Here is a tiny trained network, its code and every weight. The questions are about switching its units off for an input and a class, where a switched-off unit gives its printed mean instead of its output.

import numpy as np


def w(rows, s, z=0):
    codes = np.array(rows[::2]) - 128.0
    scale = np.full(codes.shape[1], s)
    scale[-1] = z or s
    return codes * scale


def f(y):
    return np.maximum(y, 0)


def log_softmax(a):
    a = a - a.max(-1, keepdims=True)
    return a - np.log(np.exp(a).sum(-1, keepdims=True))


def net(x, mask):
    res = np.array(x, float).reshape(1, 7) / 4 @ E
    y = f(res @ A[0][:, :-1].T + A[0][:, -1])
    res = res + np.where(mask, y, B[0][:, -1]) @ B[0][:, :-1]
    return log_softmax(res[-1] @ U[:, :-1].T + U[:, -1])


A, B = {}, {}
E = w([
[88,84,136,152,109,199,196,208,67,34,117,89],'x0',
[119,106,156,150,147,105,140,101,131,121,134,110],'x1',
[113,124,149,146,79,106,177,198,253,178,100,63],'x2',
[46,36,106,69,95,51,145,92,151,92,65,198],'x3',
[134,122,112,125,140,127,138,132,131,120,139,135],'x4',
[127,127,136,131,139,134,123,116,132,129,111,112],'x5',
[129,124,126,126,131,126,138,125,133,123,136,128],'x6',
],0.0062)
A[0] = w([
[142,157,127,96,129,87,84,72,177,212,151,160,95],'neuron 0',
[157,160,123,97,144,69,77,82,164,207,145,159,20],'neuron 1',
[154,146,123,93,157,81,53,73,174,215,125,144,6],'neuron 2',
[152,114,164,146,181,137,93,68,57,83,167,156,156],'neuron 3',
[215,240,157,216,165,206,86,184,113,178,216,64,86],'neuron 4',
[154,139,99,82,171,157,85,89,19,67,149,161,122],'neuron 5',
[71,79,135,161,104,208,193,203,91,27,119,105,54],'neuron 6',
[118,130,183,172,86,102,191,204,253,194,101,47,130],'neuron 7',
[37,21,85,44,94,27,138,107,164,105,64,211,92],'neuron 8',
],0.0049,0.0014)
B[0] = w([
[183,141,192,73,165,112,94,182,102,90,163,70,200],'neuron 0',
[182,143,158,85,184,86,88,188,80,60,199,54,192],'neuron 1',
[205,107,160,86,156,89,81,206,88,53,177,75,195],'neuron 2',
[140,102,118,96,154,135,219,114,122,214,78,176,184],'neuron 3',
[71,37,17,242,22,26,74,94,48,123,106,121,234],'neuron 4',
[210,98,152,90,156,121,213,84,105,197,79,188,199],'neuron 5',
[189,116,217,32,204,83,69,229,95,87,227,65,206],'neuron 6',
[248,84,136,64,141,156,222,88,47,226,81,254,228],'neuron 7',
[77,98,48,195,92,48,79,139,39,124,125,86,253],'neuron 8',
],0.005,0.0063)
U = w([
[160,132,188,76,158,116,102,196,117,58,196,59,54],'0',
[78,96,23,205,56,83,97,110,99,126,108,110,61],'1',
[182,117,136,85,132,153,199,101,115,211,77,218,74],'2',
[122,131,126,125,137,139,137,123,134,142,113,118,202],'3',
[122,143,141,136,132,134,128,140,132,126,114,135,198],'4',
[117,138,132,135,116,141,132,117,128,127,127,128,169],'5',
[118,148,128,117,118,148,125,119,124,108,101,123,186],'6',
[28,222,158,151,119,254,116,70,247,76,132,142,1],'7',
],0.0078,0.005)

Each question gives the input, the list of numbers given to net, and the class t.
The units are the neurons (one row each of A and B). Each row of codes is followed by its name. A weight is (code - 128) times the scale printed after its matrix; where a second scale follows, it is the last column's (A, B and U).
mask holds one flag per neuron, in row order. A switched-off neuron (its flag False) gives its mean, the last column of its row in B, instead of its output. The means were averaged over made-up inputs and are rounded, as every weight is.
A unit's drop is (log p(t) with every unit on - log p(t) with that unit switched off) / (log p(t) with every unit on - log p(t) with every unit switched off).
The circuit of an input: a set's keep is (log p(t) with only the set's units on - log p(t) with every unit switched off) / (log p(t) with every unit on - log p(t) with every unit switched off). Starting from all 9 units, units are removed one at a time, each time the one whose removal leaves the highest keep (on an exact tie, the one counted first), for as long as the keep stays at least 0.8.
units of the circuit, in order: the units of the circuit, biggest drop first
most important unit: the unit with the biggest drop
top k neurons: the k neurons with the biggest drops, biggest first
drop of u: that unit's drop, to one decimal
input [3,-7,-8,4,6,-3,4], class 2: most important unit => neuron 5
input [3,1,-6,-7,1,6,-2], class 1: top 2 neurons => neuron 4; neuron 7
input [-1,2,-7,0,6,3,0], class 2: units of the circuit, in order => neuron 5; neuron 3
input [-8,-3,-4,-6,5,-3,-7], class 0: top 3 neurons => neuron 1; neuron 2; neuron 0
input [-7,-2,-5,2,4,-3,7], class 0: top 2 neurons => neuron 1; neuron 2
input [1,-4,-6,-2,3,2,-5], class 2: units of the circuit, in order => neuron 5; neuron 3
input [7,-7,3,4,2,7,7], class 0: top 2 neurons => neuron 6; neuron 4
input [-6,1,-6,5,1,-5,2], class 0: units of the circuit, in order => neuron 1; neuron 2
input [-4,6,-8,-2,8,-4,-3], class 2: top 4 neurons => neuron 5; neuron 3; neuron 8; neuron 6
input [-2,4,6,-3,-1,-3,-6], class 2: top 2 neurons => neuron 7; neuron 8
input [2,-3,6,-6,-1,1,-6], class 1: top 2 neurons => neuron 4; neuron 5
input [6,-3,-8,-2,-5,-3,1], class 2: top 2 neurons => neuron 5; neuron 3
input [3,-5,7,-5,-4,5,-3], class 2: top 2 neurons => neuron 7; neuron 8
input [-1,1,-7,0,-3,-2,1], class 2: most important unit => neuron 5
input [1,6,8,-5,-7,8,7], class 2: top 2 neurons => neuron 7; neuron 8
input [-7,0,-3,3,7,-5,6], class 0: drop of neuron 1 => 0.3
input [-6,1,4,6,5,1,-3], class 0: drop of neuron 4 => 0.4
input [8,7,0,8,-5,7,8], class 0: drop of neuron 6 => 2.0
input [-8,8,5,2,-3,-7,-2], class 0: drop of neuron 1 => 0.3
input [-1,6,7,0,3,-6,1], class 2: most important unit => neuron 7
